Below is a small trained network, with its code and all its weights. Each question gives an input and a target symbol and asks what happens when units are switched off, that is, made to give their printed mean instead of their output.

import numpy as np


def w(rows, s, z=0):
    codes = np.array(rows[::2]) - 128.0
    scale = np.full(codes.shape[1], s)
    scale[-1] = z or s
    return codes * scale


def softmax(a):
    e = np.exp(a - a.max(-1, keepdims=True))
    return e / e.sum(-1, keepdims=True)


def log_softmax(a):
    a = a - a.max(-1, keepdims=True)
    return a - np.log(np.exp(a).sum(-1, keepdims=True))


def net(x, mask):
    ids = ['ΘΞΩαβγεζηλπσ'.index(c) for c in x.split()]
    T = len(ids)
    res = E[ids] + P[:T]
    u = 0
    for l in range(2):
        r = res
        for j in range(3):
            rows = slice(3 * j, 3 * j + 3)
            q, k, v = (r @ M[l][rows].T for M in (Q, K, V))
            z = softmax(np.where(np.tri(T) > 0, q @ k.T / 3**0.5, -1e9)) @ v
            o = O[l][rows]
            res = res + np.where(mask[u + j], z, o[:, -1]) @ o[:, :-1]
        u += 3
    return log_softmax(res[-1] @ U[:, :-1].T + U[:, -1])


Q, K, V, O = {}, {}, {}, {}
E = w([
[166,146,199],'Θ',
[164,141,187],'Ξ',
[119,149,158],'Ω',
[133,152,178],'α',
[130,145,174],'β',
[67,192,152],'γ',
[114,153,159],'ε',
[123,165,190],'ζ',
[109,161,171],'η',
[185,84,111],'λ',
[251,219,215],'π',
[105,167,177],'σ',
],0.015)
P = w([
[62,18,151],'0',
[94,89,219],'1',
[114,13,171],'2',
[130,193,163],'3',
[119,95,183],'4',
[210,165,102],'5',
[96,182,197],'6',
[232,157,76],'7',
[97,206,190],'8',
[249,152,80],'9',
[104,207,176],'10',
[214,164,114],'11',
],0.013)
Q[0] = w([
[121,61,168],'0.h1',
[104,109,178],'0.h1',
[119,115,100],'0.h1',
[116,101,6],'0.h2',
[159,154,121],'0.h2',
[154,66,176],'0.h2',
[50,110,183],'0.h3',
[134,143,131],'0.h3',
[93,232,125],'0.h3',
],0.011)
K[0] = w([
[146,154,211],'0.h1',
[133,164,81],'0.h1',
[154,175,140],'0.h1',
[165,51,70],'0.h2',
[186,125,105],'0.h2',
[234,198,71],'0.h2',
[161,63,182],'0.h3',
[101,135,128],'0.h3',
[20,191,246],'0.h3',
],0.011)
V[0] = w([
[74,89,99],'0.h1',
[245,216,147],'0.h1',
[124,119,80],'0.h1',
[99,111,87],'0.h2',
[134,145,47],'0.h2',
[107,157,132],'0.h2',
[154,114,113],'0.h3',
[148,118,145],'0.h3',
[62,101,108],'0.h3',
],0.013)
O[0] = w([
[71,173,24,113],'0.h1',
[193,221,147,96],'0.h1',
[192,228,167,68],'0.h1',
[15,81,98,55],'0.h2',
[137,97,204,3],'0.h2',
[255,126,141,135],'0.h2',
[52,62,166,110],'0.h3',
[78,180,175,155],'0.h3',
[18,244,175,103],'0.h3',
],0.0053,0.0079)
Q[1] = w([
[83,38,82],'1.h1',
[56,96,165],'1.h1',
[106,130,194],'1.h1',
[145,223,153],'1.h2',
[131,45,222],'1.h2',
[230,93,10],'1.h2',
[88,111,224],'1.h3',
[142,126,131],'1.h3',
[120,244,172],'1.h3',
],0.011)
K[1] = w([
[105,107,35],'1.h1',
[84,186,192],'1.h1',
[92,22,106],'1.h1',
[124,191,121],'1.h2',
[197,99,80],'1.h2',
[116,196,71],'1.h2',
[74,180,170],'1.h3',
[195,107,255],'1.h3',
[148,139,135],'1.h3',
],0.0099)
V[1] = w([
[224,232,180],'1.h1',
[163,184,98],'1.h1',
[116,69,71],'1.h1',
[153,247,84],'1.h2',
[116,187,182],'1.h2',
[104,82,190],'1.h2',
[82,86,239],'1.h3',
[199,85,97],'1.h3',
[153,80,107],'1.h3',
],0.011)
O[1] = w([
[38,71,151,63],'1.h1',
[181,127,163,51],'1.h1',
[167,207,141,157],'1.h1',
[198,139,61,56],'1.h2',
[107,11,128,168],'1.h2',
[22,126,162,201],'1.h2',
[44,93,34,252],'1.h3',
[108,147,251,147],'1.h3',
[1,183,237,163],'1.h3',
],0.0082,0.0041)
U = w([
[72,64,159,166],'Θ',
[85,91,153,155],'Ξ',
[108,89,122,135],'Ω',
[117,111,134,117],'α',
[130,120,110,81],'β',
[130,128,113,84],'γ',
[153,249,198,190],'ε',
[140,142,111,103],'ζ',
[109,114,139,2],'η',
[135,141,119,96],'λ',
[201,142,52,153],'π',
[118,126,124,133],'σ',
],0.011,0.0071)

Each question gives the input, a string of symbols that net reads in full, and the target symbol t.
The units are the heads (3 rows each of Q, K, V and O). Each row of codes is followed by its name. A weight is (code - 128) times the scale printed after its matrix; where a second scale follows, it is the last column's (O and U).
mask holds one flag per head, layer by layer. A switched-off head (its flag False) gives its mean, the last column of its rows in O, instead of its output. The means were averaged over made-up inputs and are rounded, as every weight is.
A unit's drop is (log p(t) with every unit on - log p(t) with that unit switched off) / (log p(t) with every unit on - log p(t) with every unit switched off).
The circuit of an input: a set's keep is (log p(t) with only the set's units on - log p(t) with every unit switched off) / (log p(t) with every unit on - log p(t) with every unit switched off). Starting from all 6 units, units are removed one at a time, each time the one whose removal leaves the highest keep (on an exact tie, the one counted first), for as long as the keep stays at least 0.8.
units of the circuit, in order: the units of the circuit, biggest drop first
most important unit: the unit with the biggest drop
heads that matter: for each layer, one digit per head in row order, 1 if its drop is at least 0.15 and else 0, layers parted by /
drop of u: that unit's drop, to one decimal
input λ λ λ λ η, target ε: heads that matter -> 100 / 110
input γ Θ π Ξ, target Θ: heads that matter -> 000 / 100
input Θ Θ λ γ ε Ω, target π: units of the circuit, in order -> [1.h2]
input β γ γ σ α, target π: units of the circuit, in order -> [1.h3, 1.h1, 0.h1]
input σ σ σ λ λ λ λ σ, target ε: heads that matter -> 100 / 001
input α Θ λ λ β π Ξ β λ σ, target Θ: heads that matter -> 010 / 100
input γ λ β, target π: units of the circuit, in order -> [1.h1, 0.h1]
input λ λ ε, target ε: units of the circuit, in order -> [1.h1, 1.h2]
input Ω γ γ Ξ, target π: units of the circuit, in order -> [1.h3, 0.h1, 1.h1]
input ε γ Ξ β Ω γ Θ γ γ λ Ξ, target π: heads that matter -> 001 / 011
input γ λ γ, target π: heads that matter -> 101 / 101
input λ σ γ λ π ζ β, target Θ: heads that matter -> 011 / 100
input λ Ω λ Θ Θ λ η λ λ β, target ε: heads that matter -> 001 / 001
input λ γ η, target ε: heads that matter -> 110 / 110
input Θ λ λ γ ζ γ γ λ γ Ξ σ, target π: most important unit -> 1.h2
input γ σ Θ, target π: units of the circuit, in order -> [1.h1, 0.h1]
input π λ λ Θ, target Θ: units of the circuit, in order -> [1.h1, 0.h1]
input λ Θ Ξ Ξ β ε η β Ω λ Ξ π, target Θ: heads that matter -> 010 / 100
input π Ω ζ ε, target Θ: heads that matter -> 100 / 100
input λ ζ λ γ Ω, target ε: most important unit -> 1.h1
input ε π λ Θ, target Θ: heads that matter -> 000 / 100
input γ λ β γ λ α σ ζ λ ε π Ω, target Θ: heads that matter -> 010 / 100
input γ γ α γ γ ζ, target π: units of the circuit, in order -> [1.h3, 1.h2]
input λ γ σ, target ε: units of the circuit, in order -> [1.h1, 1.h2]
input Ω γ λ λ Ξ, target ε: units of the circuit, in order -> [1.h1, 0.h1]
input γ γ ε η Ω α ζ ε λ Θ Θ γ, target Θ: drop of 0.h3 -> 0.1
